Below is a small trained network, with its code and all its weights. Each question gives an input and a class and asks what happens when units are switched off, that is, made to give their printed mean instead of their output.

import numpy as np


def w(rows, s, z=0):
    codes = np.array(rows[::2]) - 128.0
    scale = np.full(codes.shape[1], s)
    scale[-1] = z or s
    return codes * scale


def f(y):
    return np.maximum(y, 0)


def log_softmax(a):
    a = a - a.max(-1, keepdims=True)
    return a - np.log(np.exp(a).sum(-1, keepdims=True))


def net(x, mask):
    res = np.array(x, float).reshape(1, 6) / 4 @ E
    y = f(res @ A[0][:, :-1].T + A[0][:, -1])
    res = res + np.where(mask, y, B[0][:, -1]) @ B[0][:, :-1]
    return log_softmax(res[-1] @ U[:, :-1].T + U[:, -1])


A, B = {}, {}
E = w([
[128,129,128,127,127,126],'x0',
[127,130,127,126,125,128],'x1',
[146,97,150,27,70,156],'x2',
[134,120,128,128,134,129],'x3',
[155,197,108,55,181,166],'x4',
[116,128,143,176,101,248],'x5',
],0.012)
A[0] = w([
[107,124,138,105,123,120,247],'n0',
[181,239,95,75,176,163,107],'n1',
[110,62,159,159,65,79,115],'n2',
[81,131,105,126,199,41,159],'n3',
[127,95,77,183,30,112,124],'n4',
[101,82,165,2,25,137,101],'n5',
[36,208,60,232,213,78,104],'n6',
[133,142,166,173,123,226,97],'n7',
[137,12,165,172,111,104,83],'n8',
[208,190,126,84,205,175,73],'n9',
[178,89,196,80,122,90,123],'n10',
[137,133,123,72,152,6,105],'n11',
],0.0096,0.013)
B[0] = w([
[64,34,57,218,214,254,251],'n0',
[168,125,60,78,81,98,207],'n1',
[159,174,56,101,104,122,189],'n2',
[105,90,162,121,109,185,218],'n3',
[167,105,91,89,129,109,187],'n4',
[213,193,187,171,179,133,199],'n5',
[227,128,183,130,120,162,252],'n6',
[48,142,193,72,50,126,190],'n7',
[186,138,81,64,62,78,177],'n8',
[151,154,89,120,64,106,181],'n9',
[114,132,157,171,142,163,167],'n10',
[68,123,169,80,41,153,207],'n11',
],0.0092,0.012)
U = w([
[187,157,49,113,41,75,38],'0',
[124,91,121,161,136,176,248],'1',
[231,154,254,158,144,135,22],'2',
[106,91,115,157,139,172,250],'3',
[50,130,225,116,29,140,23],'4',
[110,104,107,168,133,156,253],'5',
[52,150,96,196,190,84,45],'6',
],0.0099,0.0046)

Each question gives the input, the list of numbers given to net, and the class t.
The units are the neurons (one row each of A and B). Each row of codes is followed by its name. A weight is (code - 128) times the scale printed after its matrix; where a second scale follows, it is the last column's (A, B and U).
mask holds one flag per neuron, in row order. A switched-off neuron (its flag False) gives its mean, the last column of its row in B, instead of its output. The means were averaged over made-up inputs and are rounded, as every weight is.
A unit's drop is (log p(t) with every unit on - log p(t) with that unit switched off) / (log p(t) with every unit on - log p(t) with every unit switched off).
The circuit of an input: a set's keep is (log p(t) with only the set's units on - log p(t) with every unit switched off) / (log p(t) with every unit on - log p(t) with every unit switched off). Starting from all 12 units, units are removed one at a time, each time the one whose removal leaves the highest keep (on an exact tie, the one counted first), for as long as the keep stays at least 0.8.
units of the circuit, in order: the units of the circuit, biggest drop first
most important unit: the unit with the biggest drop
k most important neurons: the k neurons with the biggest drops, biggest first
drop when u is switched off: that unit's drop, to one decimal
input [2,-3,8,-7,2,-1], class 2: units of the circuit, in order : n5
input [-1,5,5,2,1,-7], class 4: 2 most important neurons : n11, n6
input [-2,-2,-3,-1,4,8], class 4: 2 most important neurons : n7, n0
input [-6,-4,-5,-5,-8,8], class 0: 3 most important neurons : n8, n4, n2
input [3,-1,-5,-3,-3,-7], class 4: 3 most important neurons : n11, n3, n5
input [-1,7,-8,-8,-8,3], class 0: units of the circuit, in order : n8, n2
input [3,0,-7,-5,3,-6], class 2: 2 most important neurons : n6, n7
input [-5,1,8,-6,-2,-7], class 2: 2 most important neurons : n5, n7
input [-2,7,-8,-3,3,7], class 2: 2 most important neurons : n6, n0
input [5,-7,7,7,6,8], class 4: 2 most important neurons : n7, n6
input [-7,-5,-6,-7,8,-6], class 0: 3 most important neurons : n1, n9, n5
input [8,3,8,3,2,-8], class 2: 2 most important neurons : n5, n7
input [-5,-1,-6,-1,3,0], class 2: 2 most important neurons : n6, n0
input [-6,3,-8,-2,2,-5], class 2: units of the circuit, in order : n6
input [3,-2,-4,6,-3,-8], class 4: 2 most important neurons : n11, n3
input [-2,-6,-8,2,-8,1], class 0: 2 most important neurons : n8, n2
input [3,-8,5,-8,2,-6], class 1: 2 most important neurons : n0, n7
input [5,-4,-6,-2,-8,8], class 0: 3 most important neurons : n8, n4, n2
input [3,8,-3,-2,-8,1], class 0: drop when n6 is switched off : 0.0
input [-2,3,5,3,0,-2], class 2: drop when n10 is switched off : 0.1
input [-3,-4,1,-2,0,8], class 4: drop when n7 is switched off : 1.4
input [7,5,1,2,-2,-7], class 4: drop when n11 is switched off : 1.3
input [-5,3,0,-3,-8,7], class 0: most important unit : n8
